Below is a small trained network, with its code and all its weights. Each question gives an input and a target symbol and asks what happens when units are switched off, that is, made to give their printed mean instead of their output.

import numpy as np


def w(rows, s, z=0):
    codes = np.array(rows[::2]) - 128.0
    scale = np.full(codes.shape[1], s)
    scale[-1] = z or s
    return codes * scale


def f(y):
    return y / 2 * (1 + np.tanh(0.7978845608 * (y + 0.044715 * y**3)))


def softmax(a):
    e = np.exp(a - a.max(-1, keepdims=True))
    return e / e.sum(-1, keepdims=True)


def log_softmax(a):
    a = a - a.max(-1, keepdims=True)
    return a - np.log(np.exp(a).sum(-1, keepdims=True))


def net(x, mask):
    ids = ['ΘΦδλμξω'.index(c) for c in x.split()]
    T = len(ids)
    res = E[ids] + P[:T]
    u = 0
    for l in range(2):
        q, k, v = (res @ M[l].T for M in (Q, K, V))
        z = softmax(np.where(np.tri(T) > 0, q @ k.T / 4**0.5, -1e9)) @ v
        res = res + np.where(mask[u], z, O[l][:, -1]) @ O[l][:, :-1]
        u += 1
        y = f(res @ A[l][:, :-1].T + A[l][:, -1])
        res = res + np.where(mask[u : u + 8], y, B[l][:, -1]) @ B[l][:, :-1]
        u += 8
    return log_softmax(res[-1] @ U[:, :-1].T + U[:, -1])


Q, K, V, O, A, B = {}, {}, {}, {}, {}, {}
E = w([
[171,158,140,103],'Θ',
[67,2,72,93],'Φ',
[75,53,70,115],'δ',
[91,117,45,179],'λ',
[162,186,124,75],'μ',
[177,184,140,99],'ξ',
[97,143,124,201],'ω',
],0.01)
P = w([
[127,151,139,137],'0',
[130,88,101,159],'1',
[156,120,190,137],'2',
[81,133,148,130],'3',
[148,121,69,130],'4',
[160,121,195,134],'5',
[48,127,151,117],'6',
[159,117,83,135],'7',
[160,120,197,136],'8',
[8,114,154,107],'9',
[175,128,81,130],'10',
],0.017)
Q[0] = w([
[86,158,199,126],'L0H1',
[126,108,118,103],'L0H1',
[111,125,251,124],'L0H1',
[135,126,101,101],'L0H1',
],0.029)
K[0] = w([
[242,92,86,180],'L0H1',
[90,104,136,113],'L0H1',
[253,43,149,193],'L0H1',
[57,138,123,125],'L0H1',
],0.017)
V[0] = w([
[169,127,75,118],'L0H1',
[107,156,82,88],'L0H1',
[151,3,248,175],'L0H1',
[154,95,239,155],'L0H1',
],0.012)
O[0] = w([
[171,162,122,87,7],'L0H1',
[111,137,83,98,101],'L0H1',
[114,53,245,166,210],'L0H1',
[149,71,179,199,136],'L0H1',
],0.012,0.0013)
A[0] = w([
[108,214,182,131,164],'L0N1',
[155,177,201,79,204],'L0N2',
[181,69,80,153,43],'L0N3',
[71,176,191,144,120],'L0N4',
[181,182,143,177,33],'L0N5',
[173,132,96,133,4],'L0N6',
[156,113,146,61,58],'L0N7',
[247,112,147,83,195],'L0N8',
],0.014,0.0032)
B[0] = w([
[196,250,109,128,194],'L0N1',
[103,182,72,173,225],'L0N2',
[135,187,175,185,177],'L0N3',
[135,198,61,70,254],'L0N4',
[234,89,46,60,152],'L0N5',
[178,119,110,38,145],'L0N6',
[94,141,153,107,118],'L0N7',
[67,98,237,121,207],'L0N8',
],0.018,0.0049)
Q[1] = w([
[7,112,103,100],'L1H1',
[30,105,84,96],'L1H1',
[123,112,173,161],'L1H1',
[144,194,163,114],'L1H1',
],0.018)
K[1] = w([
[6,74,126,43],'L1H1',
[16,99,84,34],'L1H1',
[189,66,157,184],'L1H1',
[138,168,220,162],'L1H1',
],0.014)
V[1] = w([
[116,103,117,136],'L1H1',
[245,237,159,243],'L1H1',
[144,119,116,187],'L1H1',
[134,56,89,253],'L1H1',
],0.0049)
O[1] = w([
[106,132,120,118,93],'L1H1',
[211,3,144,163,255],'L1H1',
[116,104,119,123,107],'L1H1',
[65,67,92,110,9],'L1H1',
],0.0062,0.0068)
A[1] = w([
[88,80,169,126,1],'L1N1',
[5,79,116,147,112],'L1N2',
[124,97,65,94,114],'L1N3',
[122,153,93,94,72],'L1N4',
[61,136,162,186,144],'L1N5',
[78,108,175,179,108],'L1N6',
[70,111,32,219,127],'L1N7',
[99,93,213,36,116],'L1N8',
],0.013,0.0085)
B[1] = w([
[228,236,154,56,146],'L1N1',
[252,169,90,177,251],'L1N2',
[189,137,71,117,157],'L1N3',
[117,53,174,122,228],'L1N4',
[76,146,23,242,239],'L1N5',
[79,12,67,29,214],'L1N6',
[116,138,228,47,254],'L1N7',
[59,141,238,54,200],'L1N8',
],0.017,0.0057)
U = w([
[63,119,204,134,168],'Θ',
[79,203,116,28,119],'Φ',
[53,171,2,124,56],'δ',
[114,57,90,178,255],'λ',
[57,251,132,149,195],'μ',
[172,129,238,168,54],'ξ',
[218,169,47,123,109],'ω',
],0.0071,0.0039)

Each question gives the input, a string of symbols that net reads in full, and the target symbol t.
The units are the heads (4 rows each of Q, K, V and O) and the neurons (one row each of A and B). Each row of codes is followed by its name. A weight is (code - 128) times the scale printed after its matrix; where a second scale follows, it is the last column's (O, A, B and U).
mask holds one flag per unit, layer by layer, with each layer's heads first. A switched-off unit (its flag False) gives its mean, the last column of its rows in O or B, instead of its output. The means were averaged over made-up inputs and are rounded, as every weight is.
A unit's drop is (log p(t) with every unit on - log p(t) with that unit switched off) / (log p(t) with every unit on - log p(t) with every unit switched off).
The circuit of an input: a set's keep is (log p(t) with only the set's units on - log p(t) with every unit switched off) / (log p(t) with every unit on - log p(t) with every unit switched off). Starting from the 12 units with the biggest drops (on a tie, the unit counted first), units are removed one at a time, each time the one whose removal leaves the highest keep (on an exact tie, the one counted first), for as long as the keep stays at least 0.8.
circuit, biggest first: the units of the circuit, biggest drop first
unit that matters most: the unit with the biggest drop
top k neurons: the k neurons with the biggest drops, biggest first
k most important neurons of layer l: the k neurons of layer l with the biggest drops, biggest first
input λ ω ω Θ, target ω: circuit, biggest first => L1N8
input δ λ λ ω λ ω ω ω μ λ, target Φ: circuit, biggest first => L0H1; L1N5
input ω Θ Φ μ Φ ω δ ξ, target μ: circuit, biggest first => L0H1; L1H1; L0N1; L1N6
input λ ξ μ λ ω λ ω λ ω Θ Φ, target Θ: circuit, biggest first => L0H1; L1N7; L0N4; L1N2
input ω Θ δ Θ ξ, target Θ: circuit, biggest first => L0N8; L0N4; L1N2
input Θ λ λ λ ω Φ ω μ μ δ, target ω: top 4 neurons => L1N2; L0N8; L0N1; L1N3
input Φ λ ξ Θ δ, target Θ: circuit, biggest first => L1N7; L0N4; L1N2
input Φ ω Φ μ, target ω: top 2 neurons => L0N1; L0N4
input ω ξ μ λ, target ω: circuit, biggest first => L1N2; L0N1; L1H1; L0N5
input ω ω Φ δ, target ω: circuit, biggest first => L1N2; L0N1
input ξ λ ω ω μ λ λ ξ, target Φ: top 4 neurons => L0N8; L0N2; L0N1; L0N6
input Θ ω Θ μ μ ω μ ω δ λ Φ, target Φ: circuit, biggest first => L0H1; L1N7
input ω λ ω ξ λ ξ Θ ξ Θ, target Θ: circuit, biggest first => L0N8; L1N8
input δ λ μ μ ω δ ξ Θ, target ξ: circuit, biggest first => L0N4; L1N5
input λ Θ μ μ λ Φ ω ω, target λ: 4 most important neurons of layer 1 => L1N5; L1N6; L1N2; L1N8
input ω δ μ Θ λ ξ Φ, target ω: circuit, biggest first => L1N2; L0N1
input ω ω ω λ Θ, target Φ: unit that matters most => L0N2
input ξ ξ Φ μ, target ω: circuit, biggest first => L0N1; L1H1
input ξ δ ω ξ λ μ Θ, target ω: 4 most important neurons of layer 0 => L0N1; L0N8; L0N4; L0N2
input δ λ ω Φ λ δ λ ω μ Φ, target μ: most important neuron of layer 1 => L1N8
input δ λ μ λ Θ δ ω Φ ω δ ω, target μ: top 3 neurons => L0N8; L0N1; L1N7
input λ ξ Φ, target Φ: top 3 neurons => L1N8; L1N6; L1N1
input μ μ ξ δ λ ω ξ λ, target ξ: 2 most important neurons of layer 0 => L0N3; L0N8
input λ μ ω ω ξ δ ξ λ Φ ξ ξ, target ξ: top 3 neurons => L0N8; L0N4; L0N6
input λ ξ Θ μ λ δ ξ μ μ ω δ, target λ: top 3 neurons => L0N4; L0N3; L1N5
input λ λ δ ξ ω, target ξ: top 3 neurons => L0N8; L0N3; L0N4
input λ ω ξ Θ μ Θ ξ Θ, target ξ: top 2 neurons => L0N4; L0N6
input λ ω Θ Φ ω Φ ξ λ λ λ, target Φ: 3 most important neurons of layer 1 => L1N5; L1N7; L1N4
input λ Φ μ, target μ: top 3 neurons => L0N2; L0N4; L0N8
